Below is a small trained network, with its code and all its weights. Each question gives an input and a class and asks what happens when units are switched off, that is, made to give their printed mean instead of their output.

import numpy as np


def w(rows, s, z=0):
    codes = np.array(rows[::2]) - 128.0
    scale = np.full(codes.shape[1], s)
    scale[-1] = z or s
    return codes * scale


def norm(h):
    return h / np.sqrt((h * h).mean(-1, keepdims=True) + 1e-5)


def f(y):
    return y / 2 * (1 + np.tanh(0.7978845608 * (y + 0.044715 * y**3)))


def log_softmax(a):
    a = a - a.max(-1, keepdims=True)
    return a - np.log(np.exp(a).sum(-1, keepdims=True))


def net(x, mask):
    res = np.array(x, float).reshape(1, 2) / 4 @ E
    u = 0
    for l in range(3):
        y = f(norm(res) @ A[l][:, :-1].T + A[l][:, -1])
        res = res + np.where(mask[u : u + 4], y, B[l][:, -1]) @ B[l][:, :-1]
        u += 4
    return log_softmax(norm(res)[-1] @ U[:, :-1].T + U[:, -1])


A, B = {}, {}
E = w([
[120,140,208],'x0',
[119,253,124],'x1',
],0.0014)
A[0] = w([
[192,55,255,7],'0.n0',
[78,122,80,182],'0.n1',
[163,47,91,137],'0.n2',
[140,178,175,97],'0.n3',
],0.0058,0.0011)
B[0] = w([
[45,190,76,251],'0.n0',
[163,112,64,178],'0.n1',
[203,253,202,243],'0.n2',
[146,28,142,186],'0.n3',
],0.0043,0.0014)
A[1] = w([
[114,172,221,114],'1.n0',
[175,67,62,33],'1.n1',
[118,143,46,255],'1.n2',
[255,125,187,151],'1.n3',
],0.005,0.0011)
B[1] = w([
[124,6,60,221],'1.n0',
[147,208,29,120],'1.n1',
[217,51,101,250],'1.n2',
[193,231,199,242],'1.n3',
],0.0021,0.0014)
A[2] = w([
[103,80,158,80],'2.n0',
[6,188,136,3],'2.n1',
[183,106,3,87],'2.n2',
[71,21,177,152],'2.n3',
],0.0055,0.0017)
B[2] = w([
[100,253,106,120],'2.n0',
[128,91,80,160],'2.n1',
[60,61,231,247],'2.n2',
[213,158,156,232],'2.n3',
],0.0051,0.0016)
U = w([
[222,190,148,250],'0',
[98,51,187,69],'1',
[82,139,2,11],'2',
],0.014,0.002)

Each question gives the input, the list of numbers given to net, and the class t.
The units are the neurons (one row each of A and B). Each row of codes is followed by its name. A weight is (code - 128) times the scale printed after its matrix; where a second scale follows, it is the last column's (A, B and U).
mask holds one flag per neuron, layer by layer. A switched-off neuron (its flag False) gives its mean, the last column of its row in B, instead of its output. The means were averaged over made-up inputs and are rounded, as every weight is.
A unit's drop is (log p(t) with every unit on - log p(t) with that unit switched off) / (log p(t) with every unit on - log p(t) with every unit switched off).
The circuit of an input: a set's keep is (log p(t) with only the set's units on - log p(t) with every unit switched off) / (log p(t) with every unit on - log p(t) with every unit switched off). Starting from all 12 units, units are removed one at a time, each time the one whose removal leaves the highest keep (on an exact tie, the one counted first), for as long as the keep stays at least 0.8.
circuit, biggest first: the units of the circuit, biggest drop first
unit that matters most: the unit with the biggest drop
top k neurons: the k neurons with the biggest drops, biggest first
k most important neurons of layer l: the k neurons of layer l with the biggest drops, biggest first
drop of u: that unit's drop, to one decimal
input [5,-8], class 2: circuit, biggest first	0.n0, 2.n2
input [1,-5], class 2: unit that matters most	0.n0
input [-1,-8], class 0: top 2 neurons	0.n2, 2.n2
input [-8,1], class 1: top 2 neurons	2.n2, 2.n3
input [2,-5], class 2: top 2 neurons	0.n0, 2.n2
input [-1,2], class 1: top 2 neurons	0.n2, 2.n2
input [6,0], class 2: top 3 neurons	0.n0, 2.n2, 2.n1
input [-7,7], class 1: circuit, biggest first	2.n2, 0.n2
input [-5,7], class 1: circuit, biggest first	0.n2, 2.n2
input [0,4], class 1: top 2 neurons	1.n1, 0.n2
input [1,0], class 2: 2 most important neurons of layer 0	0.n0, 0.n1
input [-6,-7], class 0: drop of 0.n2	1.9
input [2,-6], class 2: drop of 0.n0	1.2
input [-7,-5], class 0: drop of 0.n2	2.1
input [-3,-5], class 0: drop of 0.n2	2.0
input [-2,8], class 1: unit that matters most	0.n2
